Below are the code and all the weights of a small trained network. Each question names an input and a class and asks about switching units off, where a switched-off unit gives its printed mean instead of its output.

import numpy as np


def w(rows, s, z=0):
    codes = np.array(rows[::2]) - 128.0
    scale = np.full(codes.shape[1], s)
    scale[-1] = z or s
    return codes * scale


def f(y):
    return y / 2 * (1 + np.tanh(0.7978845608 * (y + 0.044715 * y**3)))


def log_softmax(a):
    a = a - a.max(-1, keepdims=True)
    return a - np.log(np.exp(a).sum(-1, keepdims=True))


def net(x, mask):
    res = np.array(x, float).reshape(1, 4) / 4 @ E
    y = f(res @ A[0][:, :-1].T + A[0][:, -1])
    res = res + np.where(mask, y, B[0][:, -1]) @ B[0][:, :-1]
    return log_softmax(res[-1] @ U[:, :-1].T + U[:, -1])


A, B = {}, {}
E = w([
[141,102,168,147,169,84,127,244],'x0',
[57,120,215,18,157,137,130,128],'x1',
[137,204,23,93,126,36,210,131],'x2',
[99,163,175,124,6,89,61,186],'x3',
],0.011)
A[0] = w([
[187,52,88,93,232,123,152,114,141],'n1',
[78,171,84,125,125,176,94,88,7],'n2',
[144,178,156,129,29,116,84,157,143],'n3',
[153,88,69,141,233,207,115,82,89],'n4',
[142,65,208,222,89,236,117,127,68],'n5',
[104,140,86,124,70,154,132,9,197],'n6',
[38,118,206,16,183,134,145,141,164],'n7',
[146,222,46,60,116,28,197,152,136],'n8',
[143,111,185,189,180,75,200,244,116],'n9',
[191,140,95,255,109,153,119,145,194],'n10',
],0.0096,0.0022)
B[0] = w([
[174,111,92,69,84,72,103,150,210],'n1',
[144,145,203,156,35,153,149,111,150],'n2',
[192,88,89,57,99,37,105,74,190],'n3',
[136,97,136,136,114,62,109,147,214],'n4',
[152,120,87,207,167,141,68,188,216],'n5',
[96,73,146,151,64,155,172,198,200],'n6',
[68,180,66,126,146,107,126,190,229],'n7',
[167,110,80,156,174,194,52,182,250],'n8',
[103,71,182,141,1,198,176,100,210],'n9',
[7,215,55,60,176,117,166,143,206],'n10',
],0.012,0.015)
U = w([
[209,86,113,95,105,7,106,131,137],'0',
[192,124,117,175,182,190,60,157,124],'1',
[73,200,96,110,151,109,161,152,138],'2',
[142,88,145,142,51,187,181,140,181],'3',
[141,117,111,108,149,117,110,124,255],'4',
[205,145,164,118,143,153,144,59,72],'5',
[156,121,138,123,120,179,128,30,85],'6',
[172,177,159,145,131,141,174,123,66],'7',
],0.014,0.0072)

Each question gives the input, the list of numbers given to net, and the class t.
The units are the neurons (one row each of A and B). Each row of codes is followed by its name. A weight is (code - 128) times the scale printed after its matrix; where a second scale follows, it is the last column's (A, B and U).
mask holds one flag per neuron, in row order. A switched-off neuron (its flag False) gives its mean, the last column of its row in B, instead of its output. The means were averaged over made-up inputs and are rounded, as every weight is.
A unit's drop is (log p(t) with every unit on - log p(t) with that unit switched off) / (log p(t) with every unit on - log p(t) with every unit switched off).
The circuit of an input: a set's keep is (log p(t) with only the set's units on - log p(t) with every unit switched off) / (log p(t) with every unit on - log p(t) with every unit switched off). Starting from all 10 units, units are removed one at a time, each time the one whose removal leaves the highest keep (on an exact tie, the one counted first), for as long as the keep stays at least 0.8.
circuit, biggest first: the units of the circuit, biggest drop first
top k neurons: the k neurons with the biggest drops, biggest first
drop of u: that unit's drop, to one decimal
input [7,2,-3,2], class 3: top neuron -> [n9]
input [-4,8,-5,-7], class 2: top 2 neurons -> [n7, n3]
input [7,5,1,6], class 3: top 4 neurons -> [n9, n1, n4, n10]
input [7,-2,6,-6], class 3: top 3 neurons -> [n9, n3, n5]
input [-2,0,-7,-8], class 0: top 2 neurons -> [n4, n1]
input [7,-6,8,-7], class 1: top 3 neurons -> [n8, n3, n6]
input [2,7,4,-7], class 0: top 3 neurons -> [n1, n10, n4]
input [-7,2,-6,7], class 0: top 2 neurons -> [n3, n9]
input [3,5,-3,-3], class 2: top 2 neurons -> [n7, n8]
input [1,3,2,-5], class 0: top 2 neurons -> [n10, n1]
input [-6,-5,2,-3], class 3: top 3 neurons -> [n6, n7, n2]
input [-7,6,-3,8], class 0: top 2 neurons -> [n3, n9]
input [1,-4,-3,2], class 2: top 2 neurons -> [n10, n8]
input [0,-8,0,6], class 2: circuit, biggest first -> [n10]
input [2,-5,-2,-6], class 0: top 2 neurons -> [n1, n4]
input [-2,7,8,8], class 0: drop of n5 -> 1.3
input [2,-2,2,-6], class 0: drop of n1 -> 0.1
input [6,-2,-2,-5], class 3: drop of n3 -> 0.6
input [-7,-2,-8,5], class 1: drop of n1 -> 0.1
input [-4,6,-4,-3], class 2: circuit, biggest first -> [n7]
